Here is a tiny trained network, its code and every weight. The questions are about switching its units off for an input and a class, where a switched-off unit gives its printed mean instead of its output.

import numpy as np


def w(rows, s, z=0):
    codes = np.array(rows[::2]) - 128.0
    scale = np.full(codes.shape[1], s)
    scale[-1] = z or s
    return codes * scale


def f(y):
    return y / 2 * (1 + np.tanh(0.7978845608 * (y + 0.044715 * y**3)))


def log_softmax(a):
    a = a - a.max(-1, keepdims=True)
    return a - np.log(np.exp(a).sum(-1, keepdims=True))


def net(x, mask):
    res = np.array(x, float).reshape(1, 3) / 4 @ E
    y = f(res @ A[0][:, :-1].T + A[0][:, -1])
    res = res + np.where(mask, y, B[0][:, -1]) @ B[0][:, :-1]
    return log_softmax(res[-1] @ U[:, :-1].T + U[:, -1])


A, B = {}, {}
E = w([
[169,172,100,246,143,184,138,116,242],'x0',
[161,73,213,47,1,121,69,78,113],'x1',
[243,138,64,32,130,72,69,58,23],'x2',
],0.0082)
A[0] = w([
[100,127,177,216,82,187,185,134,203,175],'n1',
[142,123,192,100,124,98,174,176,205,21],'n2',
[104,121,170,149,59,183,216,159,143,110],'n3',
[200,132,80,72,228,93,109,137,43,245],'n4',
[68,130,244,62,62,87,71,116,19,253],'n5',
[63,184,1,199,173,154,190,250,144,245],'n6',
],0.0068,0.0028)
B[0] = w([
[120,137,94,64,156,161,165,209,115,229],'n1',
[59,75,192,155,183,144,134,109,153,144],'n2',
[26,155,169,141,243,184,116,179,136,179],'n3',
[203,238,190,79,68,171,94,173,112,229],'n4',
[85,196,62,78,98,129,175,242,136,248],'n5',
[142,210,53,131,1,98,230,179,123,245],'n6',
],0.0077,0.011)
U = w([
[94,212,66,23,1,102,221,195,85,253],'0',
[80,79,86,147,162,153,113,73,209,19],'1',
[65,71,186,187,116,92,93,82,45,3],'2',
[192,161,136,164,29,168,33,12,142,167],'3',
[25,93,186,108,126,214,121,204,180,78],'4',
[105,56,181,212,156,90,95,55,87,3],'5',
[113,36,151,195,177,128,12,111,134,3],'6',
],0.0062,0.0028)

Each question gives the input, the list of numbers given to net, and the class t.
The units are the neurons (one row each of A and B). Each row of codes is followed by its name. A weight is (code - 128) times the scale printed after its matrix; where a second scale follows, it is the last column's (A, B and U).
mask holds one flag per neuron, in row order. A switched-off neuron (its flag False) gives its mean, the last column of its row in B, instead of its output. The means were averaged over made-up inputs and are rounded, as every weight is.
A unit's drop is (log p(t) with every unit on - log p(t) with that unit switched off) / (log p(t) with every unit on - log p(t) with every unit switched off).
The circuit of an input: a set's keep is (log p(t) with only the set's units on - log p(t) with every unit switched off) / (log p(t) with every unit on - log p(t) with every unit switched off). Starting from all 6 units, units are removed one at a time, each time the one whose removal leaves the highest keep (on an exact tie, the one counted first), for as long as the keep stays at least 0.8.
circuit, biggest first: the units of the circuit, biggest drop first
top k neurons: the k neurons with the biggest drops, biggest first
drop when u is switched off: that unit's drop, to one decimal
input [7,2,-5], class 4: circuit, biggest first => (n3)
input [0,1,-5], class 4: top 3 neurons => (n5; n3; n4)
input [6,7,1], class 3: circuit, biggest first => (n6; n5)
input [6,8,4], class 3: circuit, biggest first => (n6; n1)
input [-4,6,-8], class 4: top 2 neurons => (n6; n3)
input [5,1,0], class 1: circuit, biggest first => (n5; n4)
input [6,6,-1], class 4: top 2 neurons => (n6; n1)
input [-3,2,-6], class 4: circuit, biggest first => (n6; n3)
input [8,-1,6], class 3: top 3 neurons => (n5; n1; n6)
input [-1,1,-7], class 4: circuit, biggest first => (n3; n5)
input [-5,0,-4], class 4: top 2 neurons => (n6; n4)
input [3,3,4], class 3: top 3 neurons => (n6; n1; n5)
input [5,2,1], class 3: top 3 neurons => (n5; n6; n3)
input [8,5,2], class 3: circuit, biggest first => (n5)
input [3,1,3], class 3: top 3 neurons => (n5; n6; n1)
input [4,7,-4], class 4: drop when n6 is switched off => 0.2
input [5,1,7], class 3: drop when n5 is switched off => 0.2
input [5,6,-2], class 4: drop when n6 is switched off => 0.3
